[917 599 297 750 897 836 961 353 150 710 151 837]
The first entry: 917
The entry just left of 750 is 297
The second entry from the right -> 151
The entry just left of 353 is 961

Read these off the grid that follows.
1) What is the entry just right of 24.1?
2) What is the entry just left of 10.1?
[[-9.8, -6.0, -13.3, -9.6, 1.2, -1.9, -5.3, 9.1, 18.6], [-14.0, -13.8, 3.5, -8.9, -26.7, 21.9, 4.6, -1.0, -11.2], [-7.9, -0.8, -18.0, -7.6, 2.7, -1.6, -21.2, 3.0, 23.6], [12.3, 3.6, -22.1, 8.0, -28.3, 3.7, -10.3, -9.5, -11.7], [-3.1, 0.2, 11.8, -11.5, 0.7, 10.7, -0.8, 1.9, 10.1], [25.3, 22.3, 39.5, -7.9, 10.0, 13.9, 4.1, -8.0, 5.4], [-9.1, -9.8, -2.0, -1.5, 29.4, -26.5, 30.0, 24.1, 10.6], [7.5, 21.6, 38.6, 11.8, 52.5, -10.6, -16.3, -14.3, 4.3]]
1) 10.6
2) 1.9

B =
[ 28.7 -34.2  35.9 -24.0  50.0 -51.7 -18.1  33.7  15.4 -60.8   0.1 -43.7
  48.6  58.1 -48.6  35.8]
The entry just left of -24.0 is 35.9
Which number is the minimum? -60.8
Which number is the entry just left of 48.6? -43.7

[[-34.9   3.2 -33.1  46.5]
 [ 26.3   3.9 -59.7 -10.1]]
Indices start at 0.
The entry directly above -10.1 is 46.5
The entry at row 0, column 0: -34.9
What is the entry in the bottom-right corner? -10.1
The entry directly above 3.9 -> 3.2
What is the entry just left of the largest entry? -33.1
What is the entry just right of 26.3? 3.9
The entry in row 1 and column 2 is -59.7

Questions about the table below. Counting starts at 0.
1) Which number is the top-left entry?
2) Which number is the entry just right of 18.1?
3) Which number is the entry at row 0, column 2?
4) Which number is the entry directly below the largest entry?
5) Which number is the entry directly above 14.3?
6) Which number is the entry at row 0, column 1?
7) Which number is the entry in the bottom-left corner?
8) Which number is the entry directly below -2.7?
[[ 55.1   2.6  16.2 -27.6  13.2 -23.4 -11.5  21.3]
 [ 36.5  -2.7  13.4  13.7  -2.1 -19.5   7.3  -3.0]
 [ 26.6   1.7  14.1  25.6 -15.0 -14.2   9.0  -4.6]
 [ 18.1   6.9  15.4  28.1 -19.7  -3.3  11.8 -10.0]
 [  9.4  13.3   8.6  33.4 -19.9   3.0  11.5 -11.3]
 [  0.7   8.9   4.2  35.0 -20.8   6.4   7.6 -15.8]
 [ -7.0  10.1  -1.2  27.9 -16.8  13.2   8.8  -8.6]
 [-16.7  13.4   2.6  24.6  -8.9  11.9   3.2  -3.3]
 [-24.1  14.9  -4.6  20.0  -6.3  16.0   2.6  -4.4]
 [-27.1  15.0  -9.3  10.9   2.7  20.7  -1.3   2.1]
 [-33.2  16.4 -11.6   5.8  14.3  21.0  -4.8   0.2]
 [-35.2  13.3 -13.6  -5.2  22.0  20.7  -8.5   8.5]
 [-36.2  17.6  -7.4 -20.6  35.6  13.4 -11.6  18.3]]
1) 55.1
2) 6.9
3) 16.2
4) 36.5
5) 2.7
6) 2.6
7) -36.2
8) 1.7

Read these off the table that follows. Counting starts at 0.
1) Report the entry directly below the largest entry.
2) Report the entry just left of the largest entry.
3) Report the entry at row 2, column 0.
4) Report the entry in row 0 and column 2.
5) Report the entry just right of the largest entry.
6) Report the entry directly below 21.2.
7) Report the entry just left of 6.0.
8) Report the entry at row 1, column 1.
[[ 19.6  -7.3  -8.2  25.7  -8.0   5.6  19.4  27.7   8.7  27.9]
 [ 11.3   9.4 -31.5  19.4   3.8  18.4 -14.4  13.6  12.0  23.0]
 [ -9.3 -21.0 -27.5 -13.1 -13.9 -18.8 -13.2 -24.1  26.8  20.0]
 [-23.3 -10.9  10.2 -23.1 -20.6 -23.6  13.4  -4.1  -6.3  25.3]
 [ 15.6  14.6  -9.4 -17.6   5.1 -11.4 -14.3  23.1  18.4  29.6]
 [-18.3  21.2   2.5 -10.6 -32.7 -28.5 -20.0  12.1  -7.7 -27.7]
 [ 18.1 -31.5 -18.7   0.7  -0.8   2.2  11.4   0.8  18.8 -32.1]
 [-13.7   8.1  32.0 -24.0  26.4  15.6  -8.5 -23.2  22.9  20.6]
 [-26.5 -25.2  -5.9  14.5  14.3  -7.8  19.0  -7.3   3.6 -17.2]
 [ -2.8  -0.4 -38.9 -49.1  19.6 -10.8 -17.3  -6.3   6.0 -10.6]]
1) -5.9
2) 8.1
3) -9.3
4) -8.2
5) -24.0
6) -31.5
7) -6.3
8) 9.4
